[[137 132 140 133 135 131 132 138 134 133 131 140 137 137]
 [132 128 137 134 136 135 134 136 136 130 135 139 140 133]
 [131 133 133 132 137 131 134 135 134 129 134 131 134 133]
 [134 135 138 133 135 133 131 139 134 134 133 137 135 138]
 [133 128 139 136 132 132 132 134 132 135 129 146 137 136]
 [127 119 139 134 121 133 127 129 129 137 124 151 137 130]
 [132 127 145 137 135 132 130 141 132 134 129 149 140 141]
 [135 135 142 134 138 139 131 145 138 131 140 134 138 136]
 [120 127 117 117 124 122 128 122 122 126 125 118 124 123]
 [112 119 120 114 126 118 130 124 120 126 122 121 130 123]
 [129 122 137 135 141 124 130 133 130 117 128 127 134 131]
 [136 134 133 134 134 135 132 133 135 131 135 133 132 132]]
137

[[115 124 105 119 113 134 137 136  99]
 [125 120 124 130 123 103 129 124 124]
 [109 118 129 147 124 105 134 143 112]
 [122 111 109 108 102 115 146 154 134]
 [118 123 119 115 121 119 137 132 122]
 [134 147 139 131 149 153 125 126 110]
 [112 110 122 133 113 129 128 131 131]
 [116 116 116 139 111 113 137 137 102]
 [139 134 137 126 129 125 119 110 133]]
136

[[148 131 122 116 132 133 125 115]
 [125 125 127 130 141 124 122 120]
 [123 126 126 127 118 127 125 124]
 [113 126 123 120 141 156 145 136]
 [130 123 147 132 129 137 109 138]
 [117 128 125 127 144 152 140 127]
 [140 140 135 143 130 119 140 139]
 [128 127 144 139 131 131 117 134]
 [133 128 125 120 135 111 135 145]
 [125 125 127 129 140 124 122 120]
 [137 138 132 138 131 124 140 135]]
125

[[127 121 137 134 140 118]
 [135 126 118 134 143 123]
 [130 130 139 122 116 137]
 [113 121 134 126 136 126]
 [138 130 117 142 129 121]
 [133 122 120 124 116 131]
 [117 126 134 127 135 123]
 [138 125 104 141 137 123]]
140

[[136 157 149 137 134 134 157 145 140 137 150]
 [136 145 148 142 142 136 153 143 140 142 148]
 [143 133 148 144 157 145 148 141 146 150 144]
 [144 149 137 139 136 142 136 138 138 137 138]
 [144 135 147 143 144 143 146 140 146 146 140]
 [137 135 140 143 151 141 139 140 145 148 140]]
137

[[141 130 136 128 140 119 126 129 141 137 129 117]
 [148 149 134 128 134 124 121 112 135 137 122 113]
 [128 133 114 148 130 105 115 127 130 118 125 118]
 [129 123 136 129 130 125 137 135 125 134 129 134]
 [135 148 128 126 140 114 111 128 122 132 122 118]
 [147 122 130 137 132 102 137 135 126 131 111 134]
 [127 149 115 127 138 126 109 120 126 120 123 114]
 [148 131 129 148 132 103 137 130 141 132 112 126]
 [138 138 129 139 131 126 131 112 123 132 115 120]]
129
---
[142 106 148 108 103 150] => 150, 142

[105 136 121 148 141 130 128] => 128, 105

[136 148 151 141 110] => 110, 136

[[123 129 128 140]
 [103 129 137 147]] => 140, 103

[[148 130 142 126 100 150 135]
 [125 155 103 132 125 149 137]] => 135, 125

[142 135 120 137 105] => 105, 142
---
[148 112 144 142 150 152] ans = 150
[103  99 146 106 148] ans = 146
[103 149 123 154 144] ans = 149
[149 151 112 147] ans = 149
[124 136 132 152 129] ans = 136
[108 100 147 108 144] ans = 144
---
[[144 144 148 115 143 114 141]
 [148 147 149 107 144 112 144]
 [146 145 149 108 143 108 142]] Out: 147

[[117 126 149 126 149]
 [116 126 150 125 150]
 [116 126 150 125 150]] Out: 126

[[149 118 108 116 128 141]
 [149 133 142 122 157 140]
 [145 127 122 114 130 134]] Out: 133

[[113 135 133 125 141]
 [137 121 121 149 148]
 [131 142 140 136 140]] Out: 121

[[119 147 133 129]
 [117 156 125 136]
 [128 149 136 124]] Out: 156

[[121 117 106 141 144]
 [137 129 117 123 116]
 [122 123 132 106 138]] Out: 129

[[111 130 140 127]
 [106 130 142 131]
 [126 130 140 120]] Out: 130

[[144 131 123 152]
 [124 122 120 119]
 [128 129 129 129]] Out: 122
---
Input: 152	142	105	110
Output: 110
Input: 141	110	128	99	121
Output: 99
Input: 157	107	148	156	138	149
Output: 156
Input: 129	131	129	130	155
Output: 130
Input: 106	129	128	156	113	117	141
Output: 156
Input: 151	118	145	153	130
Output: 153
Input: 130	151	117	123	134	129	136
Output: 123
Input: 115	112	144	104	145
Output: 104
Input: 119	148	125	151	118
Output: 151
Input: 140	158	126	150
Output: 150
---
[130 148 149 126 134] ans = 149, 149
[129 133 100 131 130 153 128] ans = 131, 153
[121 148 115 151 129 145 125] ans = 151, 151
[151 152 125 138 108] ans = 125, 152
[140 152 115 121  98] ans = 115, 152
[108 151 117 114 129 112 149] ans = 114, 151
